[121 153  70 107 109 158]  K_42
[168 143 113 118 144 102]  K_876
[190 172 109 133  65 132]  K_97
[133 111 118 119  91 117]  K_461
[ 89 115 134 132 131 185]  K_757
[119 164 123 134 192 122]  K_830
[ 70 121 153 150 112 152]  K_664
[190 172 109 133 110 107]  K_661
[162 165 104 107 109 116]  K_690
find: [133 110] | K_661
find: [121 153 150 112] | K_664
find: [ 70 121 153] | K_664
find: [143 113 118] | K_876
find: [172 109 133  65 132] | K_97

[ 79  90 181 134]  K_161
[124 112 137 114]  K_949
[146 141 111 137]  K_369
[161 162  89 115]  K_108
[161 162 136 115]  K_930
[126 117 135 123]  K_628
[122 117 137 134]  K_198
find: [ 90 181] | K_161
find: [126 117 135] | K_628

[114 141 177 108  87 122 176  97 126 154 177]  K_563
[158 108  94 108  87 122 176 131 126 154 177]  K_211
[152  97 111 156 107 158 143 117 142 177 141]  K_844
[124  97 158 142 138 121 104  95  95 132  63]  K_771
[100 132 115 178  89 153 112 140 109  83 138]  K_899
[107 158 143 117 141 177 140 148 187 124 107]  K_958
[ 90 189 140  80 109 156  98 155 112 119 170]  K_89
[ 96 155 144 174 144 147 111 122 106 149 134]  K_713
[ 82 140 110 115 146 153 147 164  89 107 124]  K_584
find: [107 158 143 117 142] | K_844
find: [117 141 177] | K_958
find: [122 176  97 126] | K_563
find: [148 187] | K_958
find: [ 89 153 112 140 109] | K_899

[173  75 176 170]  K_679
[154 176  75 170]  K_968
[147 153 112 139]  K_169
[173 175  75 170]  K_272
[158 180  70 101]  K_926
[166 167  93 153]  K_139
find: [176 170] | K_679
find: [180  70 101] | K_926
find: [175  75 170] | K_272
find: [176  75 170] | K_968

[130 127 127 121 136  99 130  98] = K_49
[108 143 114 156 127 102 133  83] = K_573
[139 140 128 128 114 120 121 101] = K_607
[130  91 143 133 140 121 123 117] = K_838
[123 107 125 116 123 121 121 109] = K_40
[137 144 135 111 126 101 121 120] = K_499
find: [120 121 101] | K_607
find: [127 102] | K_573
find: [ 91 143 133 140 121] | K_838
find: [130 127 127 121 136  99 130] | K_49
find: [143 133 140] | K_838

[151 142 134 158 128 164 137 104 101 148 131  99 125  81] : K_346
[157 124 131 107 128 112  65 134 100 120 143 127 111 129] : K_316
[ 94 129 132 100 124 128 120 140 128 140 115  95 131  88] : K_371
[152 147 114 136  95 100 120  65 143 112 134 159 117 147] : K_512
[151 142 134 158 128 164 137 104 101 148 105 102 121 121] : K_375
[151 142 134 158 128 164 137 104 101 148 105 148 134 131] : K_10
[122 147 110 141 147 138 154 148 123 131  68 133 130 141] : K_997
find: [100 120 143 127 111] | K_316
find: [112  65 134 100 120 143] | K_316

[123 123 156 173 141]  K_648
[145 146 122 123 156]  K_859
[106 134 112 151 127]  K_372
find: [145 146 122 123] | K_859
find: [122 123 156] | K_859
find: [151 127] | K_372

[125 159 165 135 124 134 135 139 129 110 119 112 133 102 136 155  94 134
 123 119 131 102 111 139 138 100 133 136 107 135 156 141 126 129 113 136
 142 130 135 140 120 145 105  87  84 133 141 144 128 137 144 100 160 145
  98  82]  K_823
[125 159 165 135 124 134 135 139 129 110 119 112 133 102 136 155  94 134
 123 119 131 102 111 139 138 100 133 136 107 135 156 141 126 129 113 136
 142 130 135 140 120 145 105 122 108 132 128 165 150 124 106 126 178 141
 125 104]  K_753
[124 165 166 117 147 123 130 158 130 120 146 115 126 113 127 111 113 135
 130 116 114 139 126 122 120 138 117 130 117 148 130 134 136 137 128 136
 132 138 125 135 132 114 132 114 128 132 131 138 113 112 109 138 143 146
 102 115]  K_344
[122 135 142 121 118 141 114 145 109 142 140 126 120 125 142  89 123 136
 105 125 132 148 133 131 138 147 116 128 121 139 131 130 136 142 158 109
 115 129 133  91 135  99 127 104 146 144 130 142 105 121 136 145 129 128
 120  87]  K_880
[126 166 165 132 142 129 146 145 135  94 121 133 112  94 127 167  87 133
 138 112 124  91 103 138 135  89 137 138 103 138 164 147 123 127  96 151
 154 136 133 163 113 158 108 124  88 122 131 162 160 119  93 113 189 151
 112 117]  K_284
find: [125 159 165 135 124 134 135 139 129 110 119 112 133 102 136 155  94 134
 123 119 131 102 111 139 138 100 133 136 107 135 156 141 126 129 113 136
 142 130 135 140 120 145 105  87  84 133 141 144 128 137 144 100 160 145
  98  82] | K_823
find: [147 123 130 158 130 120 146 115] | K_344
find: [125 159 165 135 124 134 135 139 129 110 119 112 133 102 136 155  94 134
 123 119 131 102 111 139 138 100 133 136 107 135 156 141 126 129 113 136
 142 130 135 140 120 145 105 122 108 132 128 165 150 124 106 126 178 141
 125 104] | K_753
find: [ 94 121 133 112  94 127 167  87 133 138 112 124] | K_284
find: [166 165] | K_284

[ 80 154 169 105] -> K_339
[131 184 185 172] -> K_250
[134  90  81 169] -> K_626
[118  72  93  69] -> K_569
[182 185  75 156] -> K_312
[181 185  81  99] -> K_991
[137 185 139 113] -> K_810
[119 174 178 166] -> K_374
[ 98 114 112 117] -> K_485
[ 73  88 100 177] -> K_605
[ 96 151  71 117] -> K_116
find: [151  71 117] | K_116
find: [184 185] | K_250
find: [ 80 154 169] | K_339
find: [185  75 156] | K_312

[146  73 132 172  90 175  98  79] : K_912
[146  73 132 172  90 175  98 128] : K_970
[150 116  93 169  85 133 173 100] : K_654
[150 136  80 129 168  93  96 179] : K_337
[147 119  76 116 164 141 113 140] : K_223
[172  91  83 114 177 124  79 144] : K_691
[146  73 132 172  90  97 147 109] : K_293
[148  86 164  77 173 110 131 126] : K_136
[147 116 100 173  76 152 160  79] : K_176
[151  86 164 148  94 171 105 114] : K_889
[151 140 115  84 110 158 133  76] : K_976
find: [148  86 164  77 173 110 131 126] | K_136
find: [146  73 132 172  90 175  98  79] | K_912
find: [ 77 173 110] | K_136
find: [140 115  84 110 158 133] | K_976
find: [148  94 171] | K_889
find: [ 86 164 148  94 171] | K_889
find: [158 133] | K_976

[119 136 176 142 114 147 114 145 157 138]  K_953
[138 148 147 127  92 109 135 138 132 127]  K_441
[147 155 156 139 102 137 132 131 106 112]  K_536
[132 109 125 123 143 129 118 126 136 112]  K_680
[125 124 118 139 138 126 120 120 125 123]  K_387
[136 149 155 130  95 139 127 135 110 121]  K_984
[148 127  92 147 148 109 135 138 109 119]  K_993
[138 148 147 127  92 140 131 139 109 120]  K_308
[136 146 171 132 103 137 137 139 122 119]  K_940
[114 127 120 126 162 106 117 126 136 126]  K_370
find: [137 137 139 122] | K_940
find: [132 131] | K_536
find: [109 135 138 109] | K_993
find: [148 147 127  92 109] | K_441
find: [126 136 112] | K_680
find: [171 132] | K_940

[127 122 124 127 102] -> K_439
[125 156 124 129 170] -> K_281
[120 126 120 128 118] -> K_382
[127 122 124 129 102] -> K_285
[127 102 124 127 122] -> K_566
[127 146 124 129 165] -> K_83
[132 138 131 126 150] -> K_322
[124  98 128 128  90] -> K_412
[124 129 127 122  72] -> K_835
find: [127 122 124 129] | K_285
find: [122 124 127 102] | K_439

